Below are the code and all the weights of a small trained network. Each question names an input and a class and asks about switching units off, where a switched-off unit gives its printed mean instead of its output.

import numpy as np


def w(rows, s, z=0):
    codes = np.array(rows[::2]) - 128.0
    scale = np.full(codes.shape[1], s)
    scale[-1] = z or s
    return codes * scale


def f(y):
    return np.maximum(y, 0)


def log_softmax(a):
    a = a - a.max(-1, keepdims=True)
    return a - np.log(np.exp(a).sum(-1, keepdims=True))


def net(x, mask):
    res = np.array(x, float).reshape(1, 4) / 4 @ E
    y = f(res @ A[0][:, :-1].T + A[0][:, -1])
    res = res + np.where(mask, y, B[0][:, -1]) @ B[0][:, :-1]
    return log_softmax(res[-1] @ U[:, :-1].T + U[:, -1])


A, B = {}, {}
E = w([
[139,72,145,172,75,137],'x0',
[158,145,56,225,138,140],'x1',
[79,223,190,213,217,128],'x2',
[49,119,147,111,106,248],'x3',
],0.014)
A[0] = w([
[87,165,207,168,161,104,73],'n1',
[157,54,151,103,37,102,159],'n2',
[123,117,93,116,109,132,2],'n3',
[185,190,131,120,169,65,198],'n4',
[163,95,97,210,185,139,239],'n5',
[209,46,121,155,52,154,186],'n6',
[216,121,114,186,153,82,235],'n7',
[183,56,81,233,126,128,147],'n8',
[67,171,234,140,189,150,149],'n9',
[202,169,121,139,208,89,173],'n10',
[189,185,47,160,226,60,110],'n11',
[144,82,144,23,144,40,169],'n12',
[98,251,140,171,180,190,199],'n13',
[159,171,137,143,180,38,132],'n14',
[180,147,124,156,188,79,83],'n15',
[83,155,102,175,130,168,115],'n16',
[82,106,102,23,108,127,245],'n17',
[129,82,98,105,104,242,145],'n18',
[77,220,113,138,232,117,242],'n19',
[131,104,34,152,189,139,191],'n20',
],0.014,0.0052)
B[0] = w([
[52,155,199,144,169,83,202],'n1',
[145,55,121,25,90,31,228],'n2',
[142,204,143,70,85,70,143],'n3',
[198,157,107,190,185,129,205],'n4',
[52,209,40,181,67,122,202],'n5',
[22,80,121,43,64,41,227],'n6',
[128,241,101,193,61,62,215],'n7',
[27,116,99,163,18,47,210],'n8',
[70,119,232,159,230,121,233],'n9',
[223,233,72,182,105,116,206],'n10',
[253,255,190,194,69,150,230],'n11',
[235,52,84,75,251,86,219],'n12',
[109,85,72,213,217,215,251],'n13',
[207,150,16,223,156,52,207],'n14',
[151,179,127,146,79,52,188],'n15',
[67,95,111,189,98,203,178],'n16',
[228,70,248,26,164,207,225],'n17',
[128,49,86,48,113,173,218],'n18',
[152,128,156,230,182,214,247],'n19',
[165,125,66,161,41,239,181],'n20',
],0.0092,0.022)
U = w([
[79,132,175,161,200,167,240],'0',
[37,96,80,118,37,113,63],'1',
[177,129,120,92,166,184,49],'2',
[185,124,80,117,142,72,182],'3',
[172,209,82,170,94,136,38],'4',
[120,85,51,143,128,222,2],'5',
[142,59,162,8,114,152,223],'6',
],0.015,0.0071)

Each question gives the input, the list of numbers given to net, and the class t.
The units are the neurons (one row each of A and B). Each row of codes is followed by its name. A weight is (code - 128) times the scale printed after its matrix; where a second scale follows, it is the last column's (A, B and U).
mask holds one flag per neuron, in row order. A switched-off neuron (its flag False) gives its mean, the last column of its row in B, instead of its output. The means were averaged over made-up inputs and are rounded, as every weight is.
A unit's drop is (log p(t) with every unit on - log p(t) with that unit switched off) / (log p(t) with every unit on - log p(t) with every unit switched off).
The circuit of an input: a set's keep is (log p(t) with only the set's units on - log p(t) with every unit switched off) / (log p(t) with every unit on - log p(t) with every unit switched off). Starting from the 12 units with the biggest drops (on a tie, the unit counted first), units are removed one at a time, each time the one whose removal leaves the highest keep (on an exact tie, the one counted first), for as long as the keep stays at least 0.8.
circuit, biggest first: the units of the circuit, biggest drop first
unit that matters most: the unit with the biggest drop
k most important neurons: the k neurons with the biggest drops, biggest first
drop of u: that unit's drop, to one decimal
input [-1,-8,4,-4], class 0: circuit, biggest first -> (n9)
input [-4,-4,5,-3], class 0: 3 most important neurons -> (n9, n1, n19)
input [2,8,1,5], class 1: circuit, biggest first -> (n8, n11)
input [1,5,-6,-6], class 4: 3 most important neurons -> (n11, n7, n18)
input [-2,-3,-1,-8], class 4: 4 most important neurons -> (n11, n10, n7, n6)
input [-4,-2,-1,-5], class 4: 2 most important neurons -> (n11, n2)
input [-1,-7,3,-3], class 0: 2 most important neurons -> (n9, n2)
input [5,-2,8,-3], class 0: 2 most important neurons -> (n9, n1)
input [2,3,-1,6], class 1: 2 most important neurons -> (n19, n12)
input [-8,2,0,6], class 0: 2 most important neurons -> (n9, n14)
input [7,6,2,-1], class 1: drop of n8 -> 0.3
input [-1,2,-4,-1], class 1: drop of n5 -> -0.1
input [-7,-8,0,-3], class 2: drop of n17 -> 0.5
input [7,-3,6,0], class 0: drop of n6 -> 0.0
input [-8,-6,0,-1], class 2: unit that matters most -> n12
